Each row has a class, written as a number after it.
[-56  23   7  -2  10  32  29 -33 -20 -18 -19 -84  16  21  24  87  -2   1
  30   2 -42 -25   3 -27  -6   3 -58 -20   8  23  35 -21   7]
2
[ -1  11  17 -38 -11 -10   5   8 -18  -9   0 -27   4  28  -5  17   7  33
  19   4 -23  -7  25 -52 -21   5  66  10 -14 -35   6  23  36]
5
[-32  -2  11  -1   7 -12  33 -36  -3 -14 -13 -41   2 -42 -20 -29  13 -16
   0  11   1   8  18  13 -34  25   9   8 -18  -9  11  10 -16]
6
[-10 -46  -7  49  -2  32   9 -16  -3  -1  65  10  45  -1  -1  -9 -67 -10
 -52  26  42 -43  -8 -56  85 -42 -54 -27 -55 -13  -8  25  30]
4
[-51  25  -6  -3  -5  37  25 -35 -15  -6 -57 -67 -13 -24   6   7  -2 -61
  16  26 -19 -32 -44 -42 -16  30 -15 -29  -5  51  36  16 -12]
8
[  -2    9   30  -22   23  -38   26  102   56  -22  -32  -38   25   20
   -2   -1   58  -16   25 -113   34   26  -76  -26  -19  -48  -53   29
   34   39   30  -42    3]
2
[-12 -10  -5 -12 -28  21   1 -30   1 -45  53   1  37   6  13   7 -25 -30
  -8 -31 -48 -12  -5 -15  28 -21 -19 -25   9  20  -1   8   0]
7
[-40   9  -4 -33   2  28  13 -27  20  -6 -31 -11 -23  18  -1  27  11  17
  20  -8  22  -5  24  -1 -16  -3 -19  30 -36  -6  24  28  21]
0
[ 59   2  -4 -16 -15 -20  -1  61  10 -13   6  67  -6  10  -8 -48  36   3
  -6 -62   1  43 -44  53 -17 -17 -29 -11  20  -4 -45 -18  28]
1
[-32 -25 -17  28  22   4  14 -44  26 -12  19   8  73  -7  11   1  10 -21
   3 -15  32 -49 -19 -30  38   4 -20  -6   5  -4  20   6  13]
5
[-34  37 -39 -69 -46 -20  17 -29  19 -21   1  11  14   4  -1  43 -24 -60
   1 -61  11  27   5 -10 -28   7  -9 -18 -12  -2  36  -4 -25]
8
[-20  33 -28  17  12   3  -5  -8  -1 -15 -17 -64  39   0 -16  19  78 -41
  32  15   6 -21 -40  -5  27 -11   5  -2  18  13 -11  33  28]
7
[-10 -49 -30  29  -8 -24  42 -21   4  -2  48   3  29 -42 -34 -35 -37   5
 -54  24  64  37  36  37  28 -15 -14 -25 -68 -45 -17   4  22]
6
[ -4  14  -2 -28  38  21  19  -3  18   9  -6 -13 -32  -7   8  10  -5  24
   9 -23  26  20  11 -24 -31   7  16 -22  -6 -26  10 -22  -7]
2
[-18  26 -11 -37  -4  -7  18 -33  13  11 -16  49  -5   8 -11   2  27   6
  -6 -26  24   1  25   2 -42  21 -23  -4  -4 -51  15   3 -33]
7
[-16   9  13 -36   8  28 -10 -26  12  18 -47  -4 -32  -1  -1  -2  24  21
  27  -5  19 -23  36  23 -23   5  20  34  -3   6  29   3  -3]
3
[-43   4 -27 -30  12  28   5 -56  14  17 -12 -38 -10  12 -12  51  22  10
  19  27  20 -11   0 -29  -4  13 -16   6 -24 -18  39  -2   8]
0
[-14 -37  -6  -3 -19  83  19   1 -19  11  26  31 -16  13  16 -18 -11   6
  -9  13  10 -33 -12 -44  22  12  -6 -22  -4 -20  16  31  37]
4
[-23   2  30 -11  15  10  22  -3   6  -2 -33 -21 -22   8 -12  -6  20  11
  21 -24  43   7  26  21 -60  13   6  20   0 -20  27   0 -38]
6
[-11   2  10  20  -3  22  -7  -3  -3 -17  10   0   4 -36 -18 -17 -13 -50
  11 -15 -22 -65  24  20   1 -29 -25  20 -19   9 -11  -1 -24]
6
[-28  10   0 -32  11  19   3  22   1   1 -30 -54  -7 -13 -15  20 -32   7
 -12  12  41 -30  60   6 -19 -18  25   7 -39 -30  -1  25  -3]
0
[ 28 -12 -53  59   3  57  -7 -14  -4 -42 -34 -57   9 -30   8  19 -75   0
 -32 -38  -7   8 -61   7  11 -37  51  -4 -35  -6 -14 -15  25]
1
[ 10 -28  61   7  18  27 -21  38  -2  11 -17   6 -13  67 -10 -37  -4  50
   6   5  21   4  12  16  14 -44 -48  15 -13  31   4  10  21]
3
[-15   8   9 -62   8   3 -25 -57   4  -9  -2 -25  -2   5 -15  -8  26 -10
  11  11  29  -2 -25  10 -54  10  24  -7  10  -6  24 -20 -21]
3
[ 17  -6   0   8   3  -2 -26  31 -14 -26  40   1  45  -3  -3 -28 -10 -43
   3  -3 -45 -11  29  17  27  -5  10 -20  23   2 -38  14  -1]
8
[ 38  27  15 -26 -26 -68  46 114 -20  25 -24  -4 -31 -22   0  19  21  -9
  -1   4 -19  -2  33   5 -31  11  -2   1   5 -18 -34 -41 -10]
4
[-11  10 -20  -5   2 -18   6  -9  12  -3  -1  46  13 -36   7   8   8   3
 -33 -17  23 -83  -3 -50  22  -5   0  23 -36 -18   2  16  24]
5
[ -2   4   3   0  13  10 -17 -27  -5  -4   2  -6   3 -19  -9 -51   6  -8
 -11  19  -4  -5 -40 -26   8  11  13  -4   4   9  10   3   8]
3
[-37  64 -42  25  44  24  22 -16  -1  22  -1  26   7 -18  21  22  12 -71
  33  36  35 -46  86 -12  73  36 -15 -63  -6   2 -39  56  14]
8
[  4   2 -12 -26   1 -40  15 -48  30 -23   5 -12  12  -8 -17 -10  13 -11
  -7 -24 -11  51 -37  -1 -39   2  -5  -6 -13 -10   6 -32 -27]
7
[ 14  33  34  70 -34  26  92  35 -31 -29 -17 -15 -47 -18  40 -16 -40 -28
  54 -21 -15  18  -3 -42  -7  15  37 -20  -1  -3  -7  -8   5]
6
[  1   9  -7 -54   0 -25  13 -38  17 -13 -39 -61 -15 -28   1  33  17  48
 -10 -29  -7  44  13  -6 -43  30  81  27  -5  -7  19   4   3]
1
[ 12  33  10  15   1  -2   3 -26   1 -19 -24 -27  12 -17   9  -7 -40  -1
  26 -31 -26  18  58  48  10 -21   7  21 -19  -8 -11 -17   7]
3
[ 29  33   3   6 -13 -12  -7  26  11 -19 -28   9  -8  -1 -19  -7 -34 -19
  16 -41 -38  19   6 -36 -30 -12  79  31 -19 -18 -21  16 -14]
1
[ -1   4  23  15  11 -28   7  59  14   1 -54  10  31   5 -13 -25 -26 -13
  16 -41 -14  -9  63  54 -27 -16  -8  28  -2   4 -12   5 -28]
5
[-19 -11 -10 -36  27  18  -7  -1   8  13 -28 -33   3  11  -2  13  25  14
 -19 -26   0  14  -5  37 -16  12 -62   3  15  13  26 -12  -8]
4
[ 16  16  -3 -13  22  -1 -47  10  22 -18  46  13   0  22   3  24 -27  24
  17 -22 -35  10  75 -43  30  -7  80  45   0 -28 -15  36  -7]
0
[-28  -3 -55   3  48   6 -22  92 -22   8 -16 -89 -32   1 -24  64  59 -12
 -41  72  23 -27 -31 -49  44   4  56 -19  -4  60 -12  42  38]
6
[-19  10 -25 -52   6  -5   7  62  28 -21 -26   9  26  13 -16   4  41 -59
  15 -58  31 -13   0  -3 -43   0  27   4   7 -31   5  -4  -6]
8
[-49   0 -13 -18 -45  87  34 -88   9 -16   2 -14   9  15  14  13  -2 -55
  70 -26   7 -25 -19 -18  21 -15 -36 -19 -26  13  46  21  44]
8
[-17   5  -6 -23  17  58  -8 -23   6 -23  -1 -16  13   4   9 -33  58  -3
  25 -26  40 -17 -22 -34  10  12  46   3  10 -29  14  56  53]
8
[-21  35 -30 -33   2  -7 -14 -20  -5  26 -22  18 -31  36 -21  41  29   6
  13  30  16  23   5  18 -42  32 -29   0  -1 -22  15   2 -23]
0
[-18 -11   7 -40  26  22 -19 -45 -17  13 -30 -46 -11  34   8  46  53  62
  17  25 -12 -23   5  24 -28  22 -14   2  15  14  28  -3  19]
5
[ -3 -16 -17  -7   4   0  22 -15   1  10 -45  -3 -20 -10 -18  12  20  22
  -4  36  -3   7  18  25 -33  20  25   5 -39 -12 -19   9  23]
1
[  0 -30 -27  44  -5 -13   5   2  10  -9 -11  53  40  -5 -18  12  -3 -34
  -9  16  10 -31   6  47 -20   4  -7   3  -9 -14 -33 -11 -28]
1
[-11   8 -26 -21 -55  46   1  30  16  19 -21  76 -61  64  -1  27  27 -13
  60 -19  33  18 -26  22 -16 -13 -26  24   4  25  30  23  10]
0
[ 50  35 -14 -18 -20 -34 -32  36  14  -9  48   4  -4   2   0  54 -76 -69
  27 -21 -21  23  54  28  24 -43  52 -48  15  54 -61 -15 -49]
1
[-13  25   2   0   2 -11  20  15  -2 -11 -31   5  11 -30  10 -38 -17   0
 -38 -41   3 -23 -39 -51   6   8 -13  -2  -9   9  18  24  17]
5
[ 26  46 -39  17  14 -24 -15 -37  26  10  33  27  -4 -63   2 -13   2 -76
  13  -3  -7 -28 -28 -40  63  -6 -15 -21 -15  30 -24 -12 -11]
8
[-36   7  53  -9 -19  -4 -28 -56 -15 -10 -12 -41  65  44 -14  -6  29  17
  54  -7 -19 -15  28  24 -20   1 -10  45  35  11  41  60  -8]
5
[-16  21 -12  -3  -8  51   9 -28  -6  17 -16 -96  12 -78   7  23  -4  -6
  28 -35 -47 -59   2   1  39 -32 -40   7  11  14  36 -32  20]
2
[ 22  40 -26  15   3 -50 -11   6 -10 -28  17 -69   3 -31  -1  64  -7   2
  -9  18  18   4 -29 -17   5 -34  46   3 -27  -6 -30 -13  13]
2
[-35   1 -30  -8 -10  12  12 -64  12   4 -43  -1   5   0 -17  23   9  -4
   2   5  13  10  -7   8 -31  27   9   8 -20  -2  25  24  -5]
1
[ -3  32  22  19  24  29 -14  -4 -28 -11 -43 -55 -38  15 -13  -9  -1  -3
  25  58   3  -9 -37 -12 -45   3  14  -1 -17  -4 -15  21  -7]
0
[-11   3  18  -5 -17 -68  54 -12  -5 -30 -13 -46  50 -50  10 -22  49  18
 -29 -20  11   4 -51 -82 -28  54  35  27  14 -53  41 -10   0]
8
[-23   5 -20 -17  24  36  13 -33  21  21 -28 -38 -34 -20   0  37  -9  17
  29  -6 -22   6  25 -23 -24  12  28  10 -14  -6  35 -21 -13]
2
[ 15  34  33 -21  36  -3 -37 -55  21 -31   8 -29  31  -6   5 -31  63  11
  38 -47  14 -21 -22   8   8 -23  -2  41  20 -12   2 -10  25]
3
[-24  20  -3 -17  20 -22  25 -25  20   7 -26 -33   3  -4 -35 -18  47   6
  29  -1  -5  49 -15  -1 -29   0 -33  13 -32 -19  12   0  31]
2
[-13   8  -7   9 -30 -21  34  -5  -9  -2 -10  19  11  -2  -5 -27 -17  -1
  14  15  -5  26  24 -18  -3  23  48  -1 -23 -17  -1  52  32]
5
[-33 -26  14  -9  20  45  17  49 -17  -6 -57  -4  14  34 -22 -42  15   6
   0   5 -20 -37  -1  -2 -42   3 -12  -2 -21 -23   2  27  45]
5
[ 34  -4   7  25 -16  -4 -14  -6  -3  10   1  58 -17   1  -8   3  -7 -16
  27  21 -55 -19  26  50  -3  -7 -24   4  -4  29 -43  -9 -20]
1
[ 24  -5  41  -1   8 -32   0  -3  14   1 -21  12  -2  16 -20 -14 -18   1
  17  -4 -21  27  35  51 -45  -8 -23   2 -10  16 -30 -18 -43]
1
[-43 -24  -7  49  -3  16  48 -35  -1 -38  -5 -41  38 -38   2   1   1 -37
  -9 -10  19 -40 -32  13   7  -8 -56   2 -23   7  17 -19   4]
6
